Below are the code and all the weights of a small trained network. Each question names an input and a class and asks about switching units off, where a switched-off unit gives its printed mean instead of its output.

import numpy as np


def w(rows, s, z=0):
    codes = np.array(rows[::2]) - 128.0
    scale = np.full(codes.shape[1], s)
    scale[-1] = z or s
    return codes * scale


def f(y):
    return y / 2 * (1 + np.tanh(0.7978845608 * (y + 0.044715 * y**3)))


def log_softmax(a):
    a = a - a.max(-1, keepdims=True)
    return a - np.log(np.exp(a).sum(-1, keepdims=True))


def net(x, mask):
    res = np.array(x, float).reshape(1, 4) / 4 @ E
    y = f(res @ A[0][:, :-1].T + A[0][:, -1])
    res = res + np.where(mask, y, B[0][:, -1]) @ B[0][:, :-1]
    return log_softmax(res[-1] @ U[:, :-1].T + U[:, -1])


A, B = {}, {}
E = w([
[125,128,128],'x0',
[15,166,141],'x1',
[81,14,124],'x2',
[135,113,254],'x3',
],0.0052)
A[0] = w([
[88,161,129,66],'neuron 0',
[75,153,128,52],'neuron 1',
[141,113,224,47],'neuron 2',
[149,204,129,35],'neuron 3',
[125,134,103,95],'neuron 4',
[112,82,126,43],'neuron 5',
[123,119,116,89],'neuron 6',
[138,142,130,105],'neuron 7',
[131,127,92,64],'neuron 8',
[173,249,142,19],'neuron 9',
[126,116,125,122],'neuron 10',
[232,94,111,51],'neuron 11',
[140,112,221,33],'neuron 12',
[97,33,119,49],'neuron 13',
[124,132,58,50],'neuron 14',
[92,33,119,54],'neuron 15',
[225,91,114,55],'neuron 16',
[51,167,131,34],'neuron 17',
[136,120,203,79],'neuron 18',
[44,172,129,10],'neuron 19',
[127,127,189,25],'neuron 20',
[38,161,135,4],'neuron 21',
[122,131,34,32],'neuron 22',
[145,185,129,30],'neuron 23',
[123,131,59,41],'neuron 24',
[124,108,128,116],'neuron 25',
[133,121,152,84],'neuron 26',
[122,132,24,30],'neuron 27',
],0.013,0.0033)
B[0] = w([
[112,85,160,132],'neuron 0',
[85,85,157,137],'neuron 1',
[41,198,27,219],'neuron 2',
[176,69,65,160],'neuron 3',
[119,139,113,117],'neuron 4',
[137,78,80,122],'neuron 5',
[121,122,115,106],'neuron 6',
[129,113,118,114],'neuron 7',
[104,142,116,110],'neuron 8',
[196,25,4,255],'neuron 9',
[134,127,126,128],'neuron 10',
[25,35,212,240],'neuron 11',
[53,197,41,205],'neuron 12',
[215,67,44,237],'neuron 13',
[85,180,81,158],'neuron 14',
[206,58,32,245],'neuron 15',
[35,40,211,230],'neuron 16',
[69,61,181,181],'neuron 17',
[74,182,63,190],'neuron 18',
[62,48,181,185],'neuron 19',
[61,148,86,129],'neuron 20',
[42,50,170,187],'neuron 21',
[56,204,50,197],'neuron 22',
[154,81,81,122],'neuron 23',
[85,175,81,150],'neuron 24',
[143,124,122,130],'neuron 25',
[111,130,106,111],'neuron 26',
[43,215,33,217],'neuron 27',
],0.028,0.0021)
U = w([
[37,212,17,100],'0',
[118,130,74,247],'1',
[163,68,9,82],'2',
[34,76,137,94],'3',
[215,255,201,94],'4',
],0.0048,0.015)

Each question gives the input, the list of numbers given to net, and the class t.
The units are the neurons (one row each of A and B). Each row of codes is followed by its name. A weight is (code - 128) times the scale printed after its matrix; where a second scale follows, it is the last column's (A, B and U).
mask holds one flag per neuron, in row order. A switched-off neuron (its flag False) gives its mean, the last column of its row in B, instead of its output. The means were averaged over made-up inputs and are rounded, as every weight is.
A unit's drop is (log p(t) with every unit on - log p(t) with that unit switched off) / (log p(t) with every unit on - log p(t) with every unit switched off).
The circuit of an input: a set's keep is (log p(t) with only the set's units on - log p(t) with every unit switched off) / (log p(t) with every unit on - log p(t) with every unit switched off). Starting from the 12 units with the biggest drops (on a tie, the unit counted first), units are removed one at a time, each time the one whose removal leaves the highest keep (on an exact tie, the one counted first), for as long as the keep stays at least 0.8.
circuit, biggest first: the units of the circuit, biggest drop first
k most important neurons: the k neurons with the biggest drops, biggest first
drop of u: that unit's drop, to one decimal
input [0,-7,4,7], class 0: 2 most important neurons -> (neuron 2; neuron 12)
input [-6,-5,0,-7], class 0: circuit, biggest first -> (neuron 27)
input [-2,1,5,0], class 2: circuit, biggest first -> (neuron 15; neuron 13)
input [0,-6,-2,6], class 0: 3 most important neurons -> (neuron 2; neuron 12; neuron 18)
input [3,8,5,4], class 3: circuit, biggest first -> (neuron 21; neuron 19)
input [0,6,8,5], class 2: 2 most important neurons -> (neuron 15; neuron 13)
input [5,4,8,2], class 2: 2 most important neurons -> (neuron 15; neuron 13)
input [5,5,5,8], class 0: 2 most important neurons -> (neuron 2; neuron 12)
input [-2,0,8,8], class 0: 2 most important neurons -> (neuron 2; neuron 12)
input [-5,5,0,-6], class 0: 2 most important neurons -> (neuron 27; neuron 22)
input [-2,-6,2,2], class 3: circuit, biggest first -> (neuron 11; neuron 16)
input [-8,3,7,8], class 0: 3 most important neurons -> (neuron 2; neuron 12; neuron 18)
input [-4,-6,-7,5], class 2: 3 most important neurons -> (neuron 9; neuron 3; neuron 23)
input [3,-8,2,7], class 3: circuit, biggest first -> (neuron 11)
input [-7,8,6,-4], class 3: 2 most important neurons -> (neuron 21; neuron 19)
input [4,-3,-6,-8], class 0: 2 most important neurons -> (neuron 27; neuron 22)
input [-6,4,-7,1], class 2: drop of neuron 9 -> 0.6
input [2,-5,-8,6], class 2: drop of neuron 3 -> 0.2
input [0,-5,-7,6], class 2: drop of neuron 3 -> 0.3
input [1,4,-5,2], class 2: circuit, biggest first -> (neuron 9)
